[28 147 146 100 83]
[96 84 74 100 61] >> 28

[112 180 173 175 40]
[45 105 180 128 135]
[27 143 160 40 32] >> 45

[21 105 27 104]
[49 147 35 89] >> 21

[143 116 97 96 13]
[168 116 96 65 95] >> 143

[155 76 82 94 87 82]
[138 50 134 101 63 28] >> 155

[66 106 132 90]
[107 169 153 28]
[115 91 31 145] >> 107

[73 79 93 79 118 130]
[35 128 43 156 35 157] >> 73

[164 166 56 122 121 91]
[95 144 95 117 130 111] >> 164

[64 71 106 180]
[79 43 107 145] >> 64
---
[164 76 131 34 81 112] ⇒ 34

[64 109 95 61 136]
[29 112 102 27 57] ⇒ 95

[76 60 99 88 158 105 174] ⇒ 158

[75 136 51 122 85 170 108] ⇒ 85

[13 46 47 51] ⇒ 46

[65 48 152 23 61 40 70] ⇒ 61

[175 53 134 100] ⇒ 53

[99 100 168 100]
[96 47 40 100]
[35 87 60 105] ⇒ 100

[98 99 101 99 98 99 166]
[96 100 99 102 100 100 50]
[98 100 119 99 100 100 112] ⇒ 98

[140 26 75 113 30] ⇒ 75
---
[109 42 152 27 38] → 38
[92 13 133 79 164] → 164
[124 112 28 67 113] → 113
[110 133 114 19 78] → 78
[21 92 94 109 116] → 116
[112 150 63 172 88] → 88
[102 152 80 34 131] → 131
[36 157 55 41 144] → 144
---
Input: [152 129 170  28  26]
Output: 152

Input: [131  14 149  49 101 133 119]
Output: 149

Input: [ 35 100 140 135 111 105]
Output: 100

Input: [ 23  94  81  98 106 114 112]
Output: 81

Input:
[[ 43 106  52 129 108 102]
 [ 52 110  94  41  89 111]
 [ 22  94  92 150  94  70]]
Output: 94

Input:
[[101  96  98 167  52  98  60]
 [113  89  65 167 124 120  82]]
Output: 65

Input:
[[147  32  58  32  45]
 [119  51  56  88 165]
 [ 59 106  40  98 132]]
Output: 59

Input: [ 91  17 103  51  80 123 142]
Output: 103
---
Q:
[39 90 103 89 97 94]
[107 61 15 146 56 56]
[36 84 16 157 83 78]
A: 83

Q:
[119 97 119 130 132]
[138 54 137 147 127]
[149 23 147 161 124]
A: 161

Q:
[142 107 118 155 126]
[138 108 120 162 121]
[164 103 130 171 149]
A: 171

Q:
[130 145 117 130 81 33]
[73 44 76 59 140 157]
[134 112 85 97 84 53]
A: 84

Q:
[60 31 141 87]
[74 74 28 84]
[79 172 160 170]
A: 160

Q:
[95 58 87 122 82 54 73]
[106 163 94 77 108 110 107]
[81 21 98 82 138 104 84]
A: 104
---
[[ 21 166  64 135  67  67  76]
 [ 16 161  51  36 137  47  51]
 [ 64 124  68  81 108  70  73]] ==> 108

[[170  74 124  80  67]
 [ 77  61 124  45 169]
 [ 54 175 124 183  72]] ==> 124

[[ 92 100  98 104  99  98  23]
 [ 99  99  10 100  98  99 101]
 [ 91 100  97 104  99  98  27]] ==> 99

[[ 79  40  24 146]
 [ 97 128 151  86]
 [159 120 126  60]] ==> 120

[[ 87 114 107 176 128]
 [ 52  98 157 143 144]
 [ 20 104 134  96 147]] ==> 134

[[110 118 108 111 110  85]
 [ 88  83 166  81 149  54]
 [ 99  93  91 104  95 110]] ==> 104

[[ 61 131  33  94]
 [ 65 144  49 152]
 [ 83  93  51  92]] ==> 93
---
array([164, 140, 130, 115, 186]) ⇒ 164, 186

array([100,  12,  75, 127,  46]) ⇒ 100, 46

array([123, 156, 179,  83]) ⇒ 123, 83

array([184,  21, 123, 101,  93,  52]) ⇒ 184, 52

array([[128,  44, 160, 155],
       [ 94,  85,  47, 153],
       [ 54, 170,  27, 182]]) ⇒ 128, 182

array([[ 33, 113,  63, 134,  85,  86,  90],
       [124, 109,  80,  80,  89,  70,  41],
       [154,  99, 181,  70, 126, 137, 112]]) ⇒ 33, 112
---
[145 136 29 102 105]
[125 41 113 86 67]
[164 128 168 102 101] Answer: 113

[64 167 139 65 103]
[79 136 48 128 48] Answer: 139

[38 93 109 68 131]
[175 108 76 156 100] Answer: 109

[143 77 140 131 60]
[95 147 69 80 156]
[126 148 22 42 34] Answer: 69

[47 107 61 77 70]
[76 91 169 118 140] Answer: 61

[129 83 41 108 130]
[104 174 70 145 46]
[84 99 189 21 105] Answer: 70

[78 83 82 54 126]
[88 47 169 165 41]
[58 60 58 108 113] Answer: 169

[125 116 63 111 164]
[133 105 98 132 154] Answer: 63

[71 101 44 73 117]
[61 102 25 63 122] Answer: 44
